Below are the code and all the weights of a small trained network. Each question names an input and a target symbol and asks about switching units off, where a switched-off unit gives its printed mean instead of its output.

import numpy as np


def w(rows, s, z=0):
    codes = np.array(rows[::2]) - 128.0
    scale = np.full(codes.shape[1], s)
    scale[-1] = z or s
    return codes * scale


def f(y):
    return np.maximum(y, 0)


def softmax(a):
    e = np.exp(a - a.max(-1, keepdims=True))
    return e / e.sum(-1, keepdims=True)


def log_softmax(a):
    a = a - a.max(-1, keepdims=True)
    return a - np.log(np.exp(a).sum(-1, keepdims=True))


def net(x, mask):
    ids = ['ΔΞΣΨΩγζτ'.index(c) for c in x.split()]
    T = len(ids)
    res = E[ids] + P[:T]
    u = 0
    for l in range(2):
        q, k, v = (res @ M[l].T for M in (Q, K, V))
        z = softmax(np.where(np.tri(T) > 0, q @ k.T / 4**0.5, -1e9)) @ v
        res = res + np.where(mask[u], z, O[l][:, -1]) @ O[l][:, :-1]
        u += 1
        y = f(res @ A[l][:, :-1].T + A[l][:, -1])
        res = res + np.where(mask[u : u + 8], y, B[l][:, -1]) @ B[l][:, :-1]
        u += 8
    return log_softmax(res[-1] @ U[:, :-1].T + U[:, -1])


Q, K, V, O, A, B = {}, {}, {}, {}, {}, {}
E = w([
[103,100,95,209,89,112,66,75,181,104,156],'Δ',
[115,157,182,236,158,90,163,164,173,101,174],'Ξ',
[184,189,98,178,128,135,110,39,99,176,186],'Σ',
[140,87,189,208,124,120,155,156,106,49,80],'Ψ',
[104,138,145,104,223,158,249,126,93,151,134],'Ω',
[90,109,72,199,114,152,140,155,97,102,123],'γ',
[119,77,143,63,133,140,110,74,104,156,62],'ζ',
[108,125,108,215,127,152,92,223,13,216,151],'τ',
],0.012)
P = w([
[149,54,59,45,207,110,102,182,147,64,164],'0',
[101,226,120,92,162,135,124,194,94,101,135],'1',
[155,2,57,151,190,104,118,176,153,90,196],'2',
[101,193,156,120,135,156,125,160,112,123,118],'3',
[166,43,70,167,204,124,111,143,127,73,169],'4',
[95,181,170,146,106,155,139,140,110,144,110],'5',
[185,54,61,173,193,132,115,136,109,70,155],'6',
[92,168,164,163,81,143,160,118,105,182,104],'7',
[195,55,64,173,186,119,149,121,99,67,147],'8',
[85,169,175,194,70,128,181,114,97,192,71],'9',
[227,64,74,195,184,148,138,111,97,56,130],'10',
[64,169,187,222,81,80,202,88,106,224,54],'11',
[215,76,41,193,201,151,121,82,120,90,116],'12',
[104,169,158,148,65,133,184,95,141,190,90],'13',
],0.0072)
Q[0] = w([
[175,58,108,74,96,91,67,108,168,113,146],'L0H0',
[107,97,141,151,203,154,201,126,130,114,150],'L0H0',
[147,26,89,125,191,93,128,153,155,70,176],'L0H0',
[255,33,58,169,181,100,36,121,106,52,151],'L0H0',
],0.0065)
K[0] = w([
[210,151,91,111,31,99,53,145,152,112,146],'L0H0',
[89,153,155,111,127,145,179,60,103,195,117],'L0H0',
[173,213,151,167,79,127,87,68,117,174,140],'L0H0',
[124,140,143,213,2,58,49,78,120,158,64],'L0H0',
],0.0065)
V[0] = w([
[12,74,53,132,151,106,91,255,139,47,141],'L0H0',
[152,197,141,180,157,202,201,91,73,129,114],'L0H0',
[143,28,91,148,145,99,94,158,215,112,107],'L0H0',
[137,143,139,62,119,110,92,206,165,160,93],'L0H0',
],0.0046)
O[0] = w([
[176,232,64,136,164,4,210,148,200,100,33,252],'L0H0',
[27,119,166,185,161,134,129,37,86,65,119,245],'L0H0',
[226,181,110,123,92,87,146,131,113,203,77,112],'L0H0',
[198,175,150,18,150,145,157,189,211,96,182,31],'L0H0',
],0.0046,0.0027)
A[0] = w([
[177,87,54,149,198,125,157,154,47,103,130,251],'L0N0',
[116,60,129,105,211,143,153,144,107,112,115,227],'L0N1',
[55,161,162,141,112,88,166,116,127,168,102,129],'L0N2',
[161,34,1,113,162,138,113,98,125,159,131,147],'L0N3',
[119,160,108,153,122,116,74,51,162,147,173,201],'L0N4',
[79,119,127,184,103,111,147,86,125,185,45,204],'L0N5',
[186,156,156,186,166,65,134,116,140,85,192,171],'L0N6',
[65,203,153,126,151,171,162,206,94,135,117,171],'L0N7',
],0.0065,0.0024)
B[0] = w([
[124,96,54,196,173,86,162,153,136,128,82,254],'L0N0',
[135,122,102,197,191,126,132,59,104,114,54,198],'L0N1',
[44,170,187,125,76,203,131,130,132,137,169,179],'L0N2',
[209,100,149,234,195,162,126,134,155,80,179,183],'L0N3',
[105,78,61,137,123,126,168,46,128,105,142,163],'L0N4',
[97,182,132,139,3,178,190,143,124,117,112,219],'L0N5',
[157,88,140,141,167,141,167,72,213,193,89,200],'L0N6',
[70,182,161,137,176,72,90,135,59,141,194,189],'L0N7',
],0.0059,0.0077)
Q[1] = w([
[188,96,199,49,126,136,64,181,118,121,140],'L1H0',
[187,45,57,191,253,80,121,84,170,89,105],'L1H0',
[85,93,130,208,179,132,139,184,113,84,92],'L1H0',
[145,137,94,246,142,145,200,69,112,99,116],'L1H0',
],0.006)
K[1] = w([
[143,147,162,61,208,59,88,222,141,132,147],'L1H0',
[20,164,192,137,39,164,175,132,84,208,158],'L1H0',
[152,198,150,171,55,105,255,112,157,188,37],'L1H0',
[91,119,173,208,46,210,180,82,111,114,84],'L1H0',
],0.0063)
V[1] = w([
[131,133,255,191,163,104,133,179,163,145,116],'L1H0',
[167,136,168,97,207,172,163,142,4,188,71],'L1H0',
[156,121,191,44,139,133,175,21,194,75,84],'L1H0',
[124,66,162,145,52,107,88,184,91,39,61],'L1H0',
],0.0065)
O[1] = w([
[173,132,148,33,54,31,192,158,91,102,171,196],'L1H0',
[112,170,49,60,83,255,228,67,64,117,102,122],'L1H0',
[202,8,206,178,169,198,218,147,87,198,132,2],'L1H0',
[59,9,42,66,84,92,122,232,185,118,118,94],'L1H0',
],0.0065,0.0055)
A[1] = w([
[139,2,20,131,145,161,181,147,166,117,79,129],'L1N0',
[118,219,137,105,93,87,109,113,130,91,161,113],'L1N1',
[198,2,161,168,192,115,141,148,135,151,175,84],'L1N2',
[172,65,73,68,99,54,208,205,173,83,139,122],'L1N3',
[118,213,121,168,159,127,63,173,45,153,209,104],'L1N4',
[55,137,176,47,105,140,171,92,84,172,81,251],'L1N5',
[132,149,146,137,106,89,143,140,106,69,165,114],'L1N6',
[151,47,143,179,158,204,110,124,155,197,99,93],'L1N7',
],0.006,0.0033)
B[1] = w([
[123,89,133,43,170,179,140,184,203,253,106,254],'L1N0',
[91,174,212,43,109,195,153,165,174,155,175,209],'L1N1',
[121,227,146,21,50,118,99,242,27,105,175,208],'L1N2',
[73,74,113,107,73,106,124,56,31,127,190,192],'L1N3',
[39,37,99,69,110,153,178,45,149,179,117,215],'L1N4',
[166,130,141,161,225,103,24,232,70,112,146,218],'L1N5',
[175,105,181,111,102,150,192,155,134,104,150,185],'L1N6',
[74,170,159,105,163,201,82,176,155,52,195,170],'L1N7',
],0.0063,0.0064)
U = w([
[191,164,112,168,119,181,254,71,122,180,20,148],'Δ',
[87,56,79,203,203,9,96,108,222,147,45,170],'Ξ',
[50,217,72,68,84,113,147,137,161,37,114,47],'Σ',
[141,141,205,56,122,214,227,203,217,167,150,204],'Ψ',
[194,127,127,149,82,9,200,164,29,38,141,155],'Ω',
[74,103,151,146,178,184,106,103,70,16,206,6],'γ',
[65,42,130,17,84,92,176,108,113,232,152,68],'ζ',
[185,217,135,91,166,81,8,247,119,152,84,223],'τ',
],0.004,0.0017)

Each question gives the input, a string of symbols that net reads in full, and the target symbol t.
The units are the heads (4 rows each of Q, K, V and O) and the neurons (one row each of A and B). Each row of codes is followed by its name. A weight is (code - 128) times the scale printed after its matrix; where a second scale follows, it is the last column's (O, A, B and U).
mask holds one flag per unit, layer by layer, with each layer's heads first. A switched-off unit (its flag False) gives its mean, the last column of its rows in O or B, instead of its output. The means were averaged over made-up inputs and are rounded, as every weight is.
A unit's drop is (log p(t) with every unit on - log p(t) with that unit switched off) / (log p(t) with every unit on - log p(t) with every unit switched off).
The circuit of an input: a set's keep is (log p(t) with only the set's units on - log p(t) with every unit switched off) / (log p(t) with every unit on - log p(t) with every unit switched off). Starting from the 12 units with the biggest drops (on a tie, the unit counted first), units are removed one at a time, each time the one whose removal leaves the highest keep (on an exact tie, the one counted first), for as long as the keep stays at least 0.8.
circuit, biggest first: the units of the circuit, biggest drop first
most important unit: the unit with the biggest drop
top k neurons: the k neurons with the biggest drops, biggest first
drop when u is switched off: that unit's drop, to one decimal
input γ τ Δ Ψ Ω τ Δ, target Σ: circuit, biggest first => L1H0
input γ Ω γ Ω ζ Δ τ, target τ: top 3 neurons => L1N2, L0N5, L0N0
input Ξ Ψ γ Σ ζ τ, target ζ: circuit, biggest first => L1N4, L0N7
input τ Ξ ζ Ψ Ω Ψ Ψ, target ζ: circuit, biggest first => L1H0, L1N0, L1N3
input ζ Ω Ω γ Ψ Ψ Δ Σ Ξ γ τ Ψ ζ, target ζ: circuit, biggest first => L1H0, L1N0, L1N3, L0N5
input Σ Ψ γ τ Ψ Δ Σ ζ γ Ξ Ξ, target Ω: circuit, biggest first => L1H0, L0N2, L1N0
input γ Σ γ τ Ω τ γ γ γ Ψ τ, target ζ: circuit, biggest first => L1H0, L1N0, L1N3, L0N0
input γ τ Σ Δ Ξ Ω γ Σ Σ Δ Ψ Ω τ, target Δ: circuit, biggest first => L0N2, L1H0
input γ ζ γ Ω Ψ ζ Ξ, target Ψ: top 2 neurons => L1N0, L0N5
input Ξ ζ γ Ψ Ω γ γ Ψ Ξ, target ζ: top 2 neurons => L1N3, L1N0
input γ Ω Ξ γ Ξ, target Ξ: top 2 neurons => L0N6, L0N5
input Δ Ξ Ξ Ω γ ζ Δ, target Ψ: top 2 neurons => L1N0, L0N5
input ζ γ Ψ Ψ τ Ψ Σ Ω Ω, target Δ: top 2 neurons => L0N1, L0N0
input Δ Σ Ψ Δ γ ζ Ψ Δ Ω, target τ: most important unit => L1N2
input Ξ Ω Σ Ξ Ξ Δ Ψ, target τ: top 2 neurons => L1N2, L0N5
input Ω γ Ξ Σ Δ Ξ Ω γ Ω Σ γ Ξ Σ, target Ω: top 2 neurons => L0N2, L1N2
input Ξ Δ Ψ Ξ Ξ ζ, target τ: top 2 neurons => L1N5, L1N4
input Ξ τ Ξ γ Δ Ξ Ω Ω, target γ: drop when L1N5 is switched off => 0.2
input ζ Ω Δ Ξ Ω γ ζ, target Ξ: drop when L0N3 is switched off => 0.2
input τ γ τ γ Δ Ω Ψ Ξ Ω, target Ω: top neuron => L1N2
input Ω γ Ξ γ Δ τ Σ, target Σ: drop when L1H0 is switched off => 1.3
input Ξ τ Ξ Σ ζ, target γ: drop when L0N0 is switched off => 0.1
input γ τ Σ Ψ ζ Σ Ψ γ Ψ Σ Ω, target γ: top 2 neurons => L1N7, L0N4
